Here is a tiny trained network, its code and every weight. The questions are about switching its units off for an input and a target symbol, where a switched-off unit gives its printed mean instead of its output.

import numpy as np


def w(rows, s, z=0):
    codes = np.array(rows[::2]) - 128.0
    scale = np.full(codes.shape[1], s)
    scale[-1] = z or s
    return codes * scale


def norm(h):
    return h / np.sqrt((h * h).mean(-1, keepdims=True) + 1e-5)


def softmax(a):
    e = np.exp(a - a.max(-1, keepdims=True))
    return e / e.sum(-1, keepdims=True)


def log_softmax(a):
    a = a - a.max(-1, keepdims=True)
    return a - np.log(np.exp(a).sum(-1, keepdims=True))


def net(x, mask):
    ids = ['ΛΠΣΦαβγδεζημξτ'.index(c) for c in x.split()]
    T = len(ids)
    res = E[ids] + P[:T]
    u = 0
    for l in range(2):
        r = norm(res)
        for j in range(3):
            rows = slice(3 * j, 3 * j + 3)
            q, k, v = (r @ M[l][rows].T for M in (Q, K, V))
            z = softmax(np.where(np.tri(T) > 0, q @ k.T / 3**0.5, -1e9)) @ v
            o = O[l][rows]
            res = res + np.where(mask[u + j], z, o[:, -1]) @ o[:, :-1]
        u += 3
    return log_softmax(norm(res)[-1] @ U[:, :-1].T + U[:, -1])


Q, K, V, O = {}, {}, {}, {}
E = w([
[36,155,138,99,73],'Λ',
[218,59,174,253,101],'Π',
[69,142,151,137,45],'Σ',
[140,120,152,120,147],'Φ',
[115,109,124,107,140],'α',
[162,139,150,138,140],'β',
[155,148,141,107,127],'γ',
[103,151,169,152,104],'δ',
[154,142,155,157,164],'ε',
[124,253,114,41,205],'ζ',
[112,110,139,141,176],'η',
[161,51,104,103,252],'μ',
[147,130,157,131,152],'ξ',
[93,174,201,147,50],'τ',
],0.015)
P = w([
[122,156,63,117,68],'0',
[120,102,254,98,197],'1',
[139,107,229,95,181],'2',
[144,98,214,93,160],'3',
[135,83,197,87,149],'4',
[108,59,187,90,157],'5',
[94,50,172,87,156],'6',
],0.0055)
Q[0] = w([
[129,90,134,102,127],'L0H1',
[158,109,161,66,118],'L0H1',
[48,169,177,137,77],'L0H1',
[209,108,137,129,141],'L0H2',
[151,141,80,96,130],'L0H2',
[171,120,129,112,207],'L0H2',
[112,108,122,59,203],'L0H3',
[249,141,33,191,194],'L0H3',
[153,139,214,236,167],'L0H3',
],0.011)
K[0] = w([
[125,106,94,111,137],'L0H1',
[161,153,91,86,86],'L0H1',
[47,191,180,166,53],'L0H1',
[163,143,59,152,96],'L0H2',
[128,171,130,79,102],'L0H2',
[157,131,68,133,134],'L0H2',
[114,110,135,82,206],'L0H3',
[181,119,48,179,179],'L0H3',
[184,123,251,189,138],'L0H3',
],0.012)
V[0] = w([
[131,127,173,31,190],'L0H1',
[7,214,202,187,123],'L0H1',
[138,197,141,143,130],'L0H1',
[82,218,43,195,55],'L0H2',
[188,152,3,158,71],'L0H2',
[88,102,83,127,69],'L0H2',
[233,188,92,67,93],'L0H3',
[132,150,183,150,179],'L0H3',
[78,104,88,93,110],'L0H3',
],0.0061)
O[0] = w([
[35,82,193,112,138,240],'L0H1',
[209,199,98,106,9,189],'L0H1',
[156,75,67,93,66,162],'L0H1',
[63,72,86,159,208,12],'L0H2',
[25,118,80,198,160,4],'L0H2',
[117,93,161,65,169,36],'L0H2',
[105,60,162,72,172,70],'L0H3',
[90,51,53,4,91,253],'L0H3',
[169,143,144,191,204,52],'L0H3',
],0.0044,0.0042)
Q[1] = w([
[160,5,172,133,136],'L1H1',
[149,41,156,70,151],'L1H1',
[118,132,104,233,54],'L1H1',
[119,136,166,113,105],'L1H2',
[145,222,83,168,103],'L1H2',
[52,132,140,115,61],'L1H2',
[153,112,92,163,196],'L1H3',
[101,102,198,102,125],'L1H3',
[89,119,115,179,120],'L1H3',
],0.013)
K[1] = w([
[97,33,44,242,114],'L1H1',
[28,117,64,176,131],'L1H1',
[212,101,251,153,98],'L1H1',
[151,188,22,111,134],'L1H2',
[208,169,253,81,90],'L1H2',
[127,201,101,163,40],'L1H2',
[171,132,165,152,160],'L1H3',
[30,84,65,109,143],'L1H3',
[145,90,109,254,126],'L1H3',
],0.0094)
V[1] = w([
[166,168,127,1,165],'L1H1',
[133,161,66,81,122],'L1H1',
[46,173,135,125,145],'L1H1',
[165,71,141,96,70],'L1H2',
[154,200,52,185,107],'L1H2',
[89,178,197,112,22],'L1H2',
[217,119,176,73,140],'L1H3',
[221,139,157,121,174],'L1H3',
[246,170,97,158,142],'L1H3',
],0.0097)
O[1] = w([
[111,159,88,38,98,167],'L1H1',
[90,97,1,58,160,156],'L1H1',
[25,216,91,145,140,146],'L1H1',
[129,30,142,89,96,154],'L1H2',
[232,192,146,111,142,120],'L1H2',
[85,144,196,100,73,193],'L1H2',
[65,95,97,181,204,208],'L1H3',
[86,133,84,145,195,112],'L1H3',
[65,75,160,99,197,2],'L1H3',
],0.0081,0.0062)
U = w([
[150,241,169,126,43,161],'Λ',
[192,68,190,203,130,188],'Π',
[108,180,224,145,160,163],'Σ',
[7,105,175,214,102,77],'Φ',
[102,212,136,229,150,216],'α',
[219,122,45,193,89,175],'β',
[79,173,32,206,65,64],'γ',
[175,97,199,43,210,52],'δ',
[229,71,74,61,143,11],'ε',
[84,186,56,54,152,41],'ζ',
[213,210,113,136,195,197],'η',
[97,60,84,148,198,251],'μ',
[127,30,104,88,40,147],'ξ',
[72,73,207,91,153,10],'τ',
],0.015,0.003)

Each question gives the input, a string of symbols that net reads in full, and the target symbol t.
The units are the heads (3 rows each of Q, K, V and O). Each row of codes is followed by its name. A weight is (code - 128) times the scale printed after its matrix; where a second scale follows, it is the last column's (O and U).
mask holds one flag per head, layer by layer. A switched-off head (its flag False) gives its mean, the last column of its rows in O, instead of its output. The means were averaged over made-up inputs and are rounded, as every weight is.
A unit's drop is (log p(t) with every unit on - log p(t) with that unit switched off) / (log p(t) with every unit on - log p(t) with every unit switched off).
The circuit of an input: a set's keep is (log p(t) with only the set's units on - log p(t) with every unit switched off) / (log p(t) with every unit on - log p(t) with every unit switched off). Starting from all 6 units, units are removed one at a time, each time the one whose removal leaves the highest keep (on an exact tie, the one counted first), for as long as the keep stays at least 0.8.
circuit, biggest first: the units of the circuit, biggest drop first
most important unit: the unit with the biggest drop
which heads matter: for each layer, one digit per head in row order, 1 if its drop is at least 0.15 and else 0, layers parted by /
input ζ Π ξ δ α, target ζ: circuit, biggest first : [L1H1]
input α ε η Φ ξ, target α: which heads matter : 001 / 110
input Σ δ γ δ, target ξ: circuit, biggest first : [L0H1; L1H1; L1H3]
input Σ μ γ τ ξ β, target Σ: which heads matter : 111 / 110
input δ Φ γ μ η η, target δ: which heads matter : 110 / 011
input ξ ζ Π μ, target μ: which heads matter : 000 / 010
input γ Λ Φ ξ Φ δ ξ, target γ: circuit, biggest first : [L0H2; L1H2; L0H3; L1H1]
input δ τ δ γ δ β, target δ: which heads matter : 110 / 011
input μ δ ε Σ Φ, target μ: circuit, biggest first : [L1H2; L0H1]
input ξ μ ε, target ξ: circuit, biggest first : [L1H2; L0H3]
input Λ ζ ξ ε μ ξ Φ, target Λ: circuit, biggest first : [L0H2; L1H3]
input Φ η Φ γ ε γ, target Φ: circuit, biggest first : [L0H1; L1H2]
input ζ β μ Φ δ ε, target ζ: circuit, biggest first : [L0H2; L1H1]
input Π Φ ξ, target Π: circuit, biggest first : [L1H1]
input Φ ξ γ β, target Φ: which heads matter : 101 / 010
input τ δ β ξ, target τ: circuit, biggest first : [L1H3; L0H1]
input β Φ ξ μ β Φ, target β: which heads matter : 111 / 011
input η ε α δ β, target η: which heads matter : 001 / 010
input μ ξ δ ξ ξ α, target μ: which heads matter : 100 / 010
input δ ξ ξ ξ Π ξ, target δ: most important unit : L0H1
input ε Φ ξ Φ ζ Λ, target Λ: which heads matter : 010 / 000
input η μ α, target η: circuit, biggest first : [L1H2; L0H3]
input μ ξ β ε, target μ: which heads matter : 000 / 010
input α ξ ε β μ β Φ, target α: which heads matter : 011 / 110
input Σ ξ γ β ε, target Σ: which heads matter : 111 / 111
input ε η δ δ β γ γ, target ε: which heads matter : 111 / 110
input ξ Φ ε η Λ Λ, target Λ: most important unit : L0H3
input Φ τ η β ξ, target Φ: circuit, biggest first : [L1H2; L0H1]
